[[178 105  43  54 138 184 120]
 [128 158 144 115  72  69  93]
 [ 17 157 131  41 197  71  84]] Answer: 43

[ 38 -39 -42 -22 -20 -45] Answer: -42

[[24 87 12  8 12 90  8]
 [94 11 70 92 74 92 91]] Answer: 12

[ 38 197  16 183 100  62] Answer: 16

[-684 -895 -854 -543 -115  749] Answer: -854

[640 449 515 826 993 569  82] Answer: 515

[5699 8982 3815 7833 2438 8785] Answer: 3815

[8 5 1 8 5] Answer: 1
---
[[ 74  33   9   9  33  40  29]
 [ 74  15  14  11   8  13  39]
 [-23 -50 -38 -25 -22 -45 -21]] out 33

[[ 40  27 -13  77 -38]
 [-73 -10 -14   7  19]
 [-71 -39 -60 -23  59]] out 27

[[ -3   2  -3 -28]
 [-45  22 -12  26]
 [-82  31 -17  38]] out 2

[[-33 -11 -24  -7 -34 -49]
 [ 20  15 -42  43  32   9]
 [ 24  83  18  14  35 -21]] out -11

[[ 27  66 -29   1]
 [ 22  22  39  -8]
 [ 30  31  33  -7]] out 66

[[ 72  70  72  71 -67]
 [ -3   6  -4  -1  -3]
 [ 22  15  24  21 -18]] out 70
---
[-1.957 -1.548  1.103 -1.700 -0.582 -1.237 -1.042] value -1.042

[[ -0.734 -17.594  -1.985 -11.837]
 [-18.744  15.972  -9.304   9.770]
 [ -3.365   2.312   5.560 -19.332]] value -11.837

[ 12.0  -1.2   7.9 -17.1] value -17.1

[-109.27  182.67  162.61 -137.79  128.59 -133.66    0.23] value 0.23

[[ -46.6   47.9  -17.4 -105.4 -118.3  -34.4]
 [  -7.4  -13.1  -25.6   42.5  -73.7  180.5]
 [  -1.3   -8.6  -84.8 -184.6  -43.6   25.4]] value -34.4

[-0.136  0.187 -0.170  0.198  0.153  0.137  0.010] value 0.010

[[ 0.16  0.01  0.03 -0.17 -0.07  0.00]
 [ 0.19 -0.17  0.18 -0.11  0.09 -0.02]] value 0.00
---
75,35,4,74 result: 75
-25,73,-15,-30,19 result: -25
68,-29,14,23,-13,57,4 result: 68
75,-41,51,-36,-14 result: 75
-8,50,-75,-73,24,-68,78 result: -8
-3,14,-67,47,52 result: -3
63,0,50,2,-60,7 result: 63
65,-48,-29,5,-45 result: 65
---
[[-55  22 -72  39]
 [-43  40 -53  17]
 [ -4   6   0  -9]] value -4

[[ 25  -9  29  74 -28  -9  39]
 [ 25  -9  29 -47 -28 -22  39]
 [ 25  -9  25  75 -28  -9  39]] value 25

[[-69   5 -10  -5  -9   2]
 [ 41  -7   9  -1   5  -4]
 [-60  -5  -3   4  -8   5]] value -60

[[ 21  19  -6 -20]
 [-46 -11  33 -64]
 [ 66  58 -15  44]] value 66

[[-35 -56  76 -20  24  10  38]
 [-16 -36  76 -49  33 -28  45]
 [ 21 -46 -21   4 -16  38  27]] value 21

[[ 27  -1   2   9  -4  40]
 [  2  12 -39 -23 -27 -24]
 [-34  31   3  -1 -12 -76]] value -34

[[-49  -7  15 -40]
 [-35  -1 -13  30]
 [-26   0  -5 -68]] value -26

[[ 41  83  75   6 -50 -56]
 [-16 -44 -13   6  -5  26]
 [ 60  40  14 -63 -44 -14]] value 60

[[-28  41  -6  12]
 [  4 -14   6  15]
 [ 24 -60 -11 -19]] value 24
---
[42.0, 107.8, 132.8, -105.2, 95.3]	132.8
[[2.87, 0.57, 5.12, 14.26, 17.08], [-7.65, 16.06, 11.72, 15.84, -14.21]]	11.72
[[0.492, 0.458, 0.054, -0.582, 0.743], [0.525, -0.878, 0.257, 1.407, -1.113], [-1.352, 0.111, -0.896, -1.822, -1.126]]	-0.896
[-10.614, 3.918, -7.946, 2.344, 13.472]	-7.946
[[0.600, 1.050, -0.889, 0.263, 0.616], [1.163, -0.144, -0.281, 0.929, 0.249], [1.277, -2.175, 0.420, 0.837, 0.610]]	0.420
[137.72, 95.34, -100.75, 143.70, 124.91]	-100.75
---
[ 70  29 -78  28  -3  23   3] Out: -3
[  4 -45  60 -15 -41 -54  65] Out: -41
[-18  50  64  10 -48 -41  22] Out: -48
[ 55  46   8 -33   7  -2 -74] Out: 7
[-49 -40  14  45 -70  51  49] Out: -70
[-29  15   9   6   4  52 -61] Out: 4
[ 49 -35 -64  22  68 -80  11] Out: 68
